Below is a small trained network, with its code and all its weights. Each question gives an input and a class and asks what happens when units are switched off, that is, made to give their printed mean instead of their output.

import numpy as np


def w(rows, s, z=0):
    codes = np.array(rows[::2]) - 128.0
    scale = np.full(codes.shape[1], s)
    scale[-1] = z or s
    return codes * scale


def norm(h):
    return h / np.sqrt((h * h).mean(-1, keepdims=True) + 1e-5)


def f(y):
    return np.maximum(y, 0)


def log_softmax(a):
    a = a - a.max(-1, keepdims=True)
    return a - np.log(np.exp(a).sum(-1, keepdims=True))


def net(x, mask):
    res = np.array(x, float).reshape(1, 3) / 4 @ E
    u = 0
    for l in range(2):
        y = f(norm(res) @ A[l][:, :-1].T + A[l][:, -1])
        res = res + np.where(mask[u : u + 4], y, B[l][:, -1]) @ B[l][:, :-1]
        u += 4
    return log_softmax(norm(res)[-1] @ U[:, :-1].T + U[:, -1])


A, B = {}, {}
E = w([
[205,247,176,150,210,117,84,173,211,104],'x0',
[83,113,171,124,120,107,127,92,168,100],'x1',
[106,107,152,126,135,202,84,119,153,180],'x2',
],0.0014)
A[0] = w([
[151,130,89,138,159,195,93,151,93,199,114],'L0N0',
[195,143,73,143,92,212,88,194,47,113,6],'L0N1',
[149,89,141,117,178,212,106,84,148,254,10],'L0N2',
[83,74,100,154,78,132,156,122,97,149,62],'L0N3',
],0.0025,0.0027)
B[0] = w([
[152,87,148,160,185,54,192,102,146,155,238],'L0N0',
[142,48,47,236,146,18,237,95,228,167,172],'L0N1',
[27,140,68,236,9,163,51,206,178,3,208],'L0N2',
[195,158,138,142,160,159,91,117,129,124,249],'L0N3',
],0.0041,0.0016)
A[1] = w([
[221,117,173,219,181,130,66,86,145,75,191],'L1N0',
[26,27,132,130,24,98,192,180,3,207,61],'L1N1',
[40,104,223,126,101,90,131,24,221,97,3],'L1N2',
[125,167,53,132,16,63,143,216,99,10,6],'L1N3',
],0.0025,0.0015)
B[1] = w([
[92,77,126,73,82,171,130,67,63,125,255],'L1N0',
[180,252,202,84,202,119,92,143,178,91,240],'L1N1',
[205,121,5,205,163,64,215,180,123,184,185],'L1N2',
[13,45,103,204,52,244,59,163,200,154,177],'L1N3',
],0.0037,0.0028)
U = w([
[254,245,241,32,246,234,19,24,100,65,207],'0',
[27,159,65,247,27,231,25,232,239,19,232],'1',
[241,113,18,242,235,22,242,100,214,222,185],'2',
[68,7,43,129,42,227,128,37,25,200,211],'3',
[23,87,249,16,96,20,121,242,19,252,2],'4',
[13,85,230,15,115,20,111,255,13,241,2],'5',
[18,68,235,19,131,6,94,243,14,234,2],'6',
],0.0051,0.0046)

Each question gives the input, the list of numbers given to net, and the class t.
The units are the neurons (one row each of A and B). Each row of codes is followed by its name. A weight is (code - 128) times the scale printed after its matrix; where a second scale follows, it is the last column's (A, B and U).
mask holds one flag per neuron, layer by layer. A switched-off neuron (its flag False) gives its mean, the last column of its row in B, instead of its output. The means were averaged over made-up inputs and are rounded, as every weight is.
A unit's drop is (log p(t) with every unit on - log p(t) with that unit switched off) / (log p(t) with every unit on - log p(t) with every unit switched off).
The circuit of an input: a set's keep is (log p(t) with only the set's units on - log p(t) with every unit switched off) / (log p(t) with every unit on - log p(t) with every unit switched off). Starting from all 8 units, units are removed one at a time, each time the one whose removal leaves the highest keep (on an exact tie, the one counted first), for as long as the keep stays at least 0.8.
circuit, biggest first: the units of the circuit, biggest drop first
most important unit: the unit with the biggest drop
top k neurons: the k neurons with the biggest drops, biggest first
top k neurons in layer l: the k neurons of layer l with the biggest drops, biggest first
drop of u: that unit's drop, to one decimal
input [-6,-7,5], class 2: top neuron -> [L0N1]
input [3,1,-3], class 3: circuit, biggest first -> [L1N1; L1N0]
input [-7,7,8], class 1: top 4 neurons -> [L0N0; L1N0; L1N1; L0N2]
input [-6,-7,-7], class 1: circuit, biggest first -> [L1N3; L1N1]
input [-7,-8,-3], class 2: top 2 neurons -> [L0N1; L1N0]
input [-5,6,5], class 2: top 2 neurons -> [L1N2; L1N0]
input [-2,-5,-7], class 1: top 2 neurons -> [L1N3; L0N0]
input [5,7,3], class 2: top 2 neurons -> [L1N2; L0N3]
input [3,-6,5], class 2: top 2 neurons -> [L0N0; L0N1]
input [5,8,3], class 2: top 3 neurons -> [L1N2; L0N3; L1N1]
input [7,-8,-8], class 1: circuit, biggest first -> [L1N3; L0N0]
input [3,5,-3], class 2: top 2 neurons -> [L0N2; L1N2]
input [-8,8,-8], class 0: top 2 neurons -> [L1N1; L0N2]
input [-5,-8,-3], class 2: most important unit -> L0N1
input [4,-3,-5], class 1: top 3 neurons -> [L0N0; L1N3; L0N3]
input [-1,-2,-4], class 1: top 2 neurons -> [L1N3; L0N3]
input [0,-3,-8], class 1: top 2 neurons in layer 1 -> [L1N3; L1N0]
input [-2,-6,4], class 2: top 3 neurons -> [L0N1; L0N0; L1N3]
input [-5,-5,4], class 0: top 3 neurons -> [L1N1; L1N2; L1N3]
input [1,-1,-6], class 1: circuit, biggest first -> [L1N3]
input [1,2,-2], class 3: top 2 neurons in layer 1 -> [L1N1; L1N0]
input [-6,5,4], class 0: top 2 neurons in layer 0 -> [L0N0; L0N1]
input [-7,-2,-8], class 1: drop of L1N3 -> 1.7
input [-6,-4,1], class 0: drop of L1N1 -> 0.2
input [-7,-4,-4], class 0: drop of L1N1 -> 0.7
input [-7,-4,0], class 0: drop of L1N1 -> 0.3
input [-2,-2,4], class 1: top neuron in layer 0 -> [L0N2]
